Here is a tiny trained network, its code and every weight. The questions are about switching its units off for an input and a class, where a switched-off unit gives its printed mean instead of its output.

import numpy as np


def w(rows, s, z=0):
    codes = np.array(rows[::2]) - 128.0
    scale = np.full(codes.shape[1], s)
    scale[-1] = z or s
    return codes * scale


def norm(h):
    return h / np.sqrt((h * h).mean(-1, keepdims=True) + 1e-5)


def f(y):
    return np.maximum(y, 0)


def log_softmax(a):
    a = a - a.max(-1, keepdims=True)
    return a - np.log(np.exp(a).sum(-1, keepdims=True))


def net(x, mask):
    res = np.array(x, float).reshape(1, 5) / 4 @ E
    u = 0
    for l in range(3):
        y = f(norm(res) @ A[l][:, :-1].T + A[l][:, -1])
        res = res + np.where(mask[u : u + 3], y, B[l][:, -1]) @ B[l][:, :-1]
        u += 3
    return log_softmax(norm(res)[-1] @ U[:, :-1].T + U[:, -1])


A, B = {}, {}
E = w([
[135,83,198,142,59,198,96,68,126,186,180,79],'x0',
[170,163,117,128,125,143,109,165,162,126,121,131],'x1',
[141,147,76,143,87,90,120,140,135,148,115,112],'x2',
[2,96,201,107,75,154,118,118,213,170,11,60],'x3',
[90,124,92,99,149,125,174,216,98,84,228,41],'x4',
],0.0076)
A[0] = w([
[175,69,171,75,43,142,76,72,162,199,120,144,246],'L0N1',
[82,91,140,80,95,149,98,175,213,127,187,2,2],'L0N2',
[216,79,164,161,167,74,118,115,136,196,123,170,90],'L0N3',
],0.0067,0.00055)
B[0] = w([
[185,137,165,138,40,147,169,188,50,93,136,170,243],'L0N1',
[50,162,106,166,254,150,69,79,108,188,161,186,255],'L0N2',
[166,154,51,102,126,172,74,10,200,136,155,150,182],'L0N3',
],0.0077,0.0074)
A[1] = w([
[105,164,186,115,110,107,150,180,99,125,34,178,254],'L1N1',
[179,129,49,158,142,153,107,118,119,2,109,217,140],'L1N2',
[185,62,87,101,117,129,102,72,103,178,213,150,4],'L1N3',
],0.0058,0.00088)
B[1] = w([
[157,201,174,129,128,138,173,78,194,191,114,107,202],'L1N1',
[10,114,88,148,113,126,119,108,44,110,90,149,253],'L1N2',
[143,181,131,140,111,167,53,176,146,86,160,79,234],'L1N3',
],0.013,0.0055)
A[2] = w([
[192,82,78,135,166,127,97,178,104,128,227,64,1],'L2N1',
[34,137,54,79,198,91,181,192,158,5,141,36,155],'L2N2',
[95,219,73,123,169,95,129,106,161,77,3,162,238],'L2N3',
],0.0056,0.0022)
B[2] = w([
[133,197,142,143,161,134,148,129,117,115,3,26,185],'L2N1',
[179,92,145,76,153,117,162,210,129,160,130,119,239],'L2N2',
[85,45,145,117,147,79,139,80,146,139,157,141,255],'L2N3',
],0.013,0.0063)
U = w([
[48,88,85,181,220,133,45,68,67,138,152,170,253],'0',
[103,98,179,119,141,51,173,32,194,157,53,162,14],'1',
[184,95,104,66,185,62,208,224,31,87,118,111,99],'2',
[100,70,139,110,254,72,150,179,194,194,129,114,28],'3',
[173,171,83,188,71,176,20,85,67,57,166,139,45],'4',
[164,156,201,178,79,175,137,81,134,161,69,121,85],'5',
[173,195,127,185,206,191,107,189,78,64,144,31,40],'6',
],0.0071,0.0027)

Each question gives the input, the list of numbers given to net, and the class t.
The units are the neurons (one row each of A and B). Each row of codes is followed by its name. A weight is (code - 128) times the scale printed after its matrix; where a second scale follows, it is the last column's (A, B and U).
mask holds one flag per neuron, layer by layer. A switched-off neuron (its flag False) gives its mean, the last column of its row in B, instead of its output. The means were averaged over made-up inputs and are rounded, as every weight is.
A unit's drop is (log p(t) with every unit on - log p(t) with that unit switched off) / (log p(t) with every unit on - log p(t) with every unit switched off).
unit that matters most: the unit with the biggest drop
top k neurons: the k neurons with the biggest drops, biggest first
top k neurons in layer l: the k neurons of layer l with the biggest drops, biggest first
drop of u: that unit's drop, to one decimal
input [2,-6,-6,5,-5], class 5: top 2 neurons	(L0N1, L2N3)
input [2,-6,-3,-2,7], class 6: top 2 neurons	(L2N1, L2N3)
input [2,-8,5,5,-5], class 5: unit that matters most	L0N1
input [7,3,1,6,6], class 0: top 2 neurons in layer 2	(L2N2, L2N1)
input [7,5,-5,-1,2], class 6: top 3 neurons	(L1N2, L2N1, L2N3)
input [-8,5,-2,4,-2], class 1: top 2 neurons	(L1N1, L0N2)
input [6,-4,-2,-4,0], class 4: top 2 neurons	(L2N2, L0N3)
input [4,-6,-5,2,-3], class 5: top 2 neurons in layer 0	(L0N1, L0N2)
input [1,-7,-6,-8,-8], class 4: top 3 neurons	(L1N3, L0N2, L0N3)
input [1,-1,-2,-3,0], class 4: top 2 neurons in layer 0	(L0N2, L0N3)
input [-6,8,-4,-8,-4], class 0: top 2 neurons	(L1N2, L2N3)
input [-1,-6,3,1,0], class 1: top 2 neurons in layer 0	(L0N2, L0N3)
input [1,6,2,5,2], class 0: top 2 neurons	(L0N2, L2N2)
input [5,-7,-2,-8,-3], class 4: unit that matters most	L1N3
input [3,-3,1,-8,-7], class 4: top 2 neurons	(L1N3, L0N2)
input [4,8,3,1,3], class 0: top 2 neurons	(L0N2, L2N2)
input [-2,-2,0,1,5], class 3: top 2 neurons in layer 1	(L1N2, L1N3)
input [-5,8,-3,-7,-3], class 0: top 2 neurons	(L1N2, L2N3)
input [6,2,4,-1,2], class 6: top 2 neurons in layer 2	(L2N1, L2N3)
input [5,-1,0,-8,6], class 6: top 2 neurons	(L2N1, L1N3)
input [8,-8,-6,-7,4], class 6: top neuron	(L2N1)
input [4,6,-1,1,8], class 0: top 2 neurons in layer 0	(L0N2, L0N1)
input [3,-2,-7,3,0], class 5: top 2 neurons in layer 0	(L0N1, L0N3)
input [3,-5,4,-2,4], class 6: top 2 neurons in layer 2	(L2N1, L2N3)
input [8,-1,-7,-2,-3], class 4: top 2 neurons in layer 0	(L0N3, L0N1)
input [6,-2,3,-4,-2], class 4: drop of L1N3	0.0
input [6,-1,7,0,-6], class 4: drop of L0N3	0.4
input [7,-6,3,-7,-2], class 4: top neuron in layer 1	(L1N2)
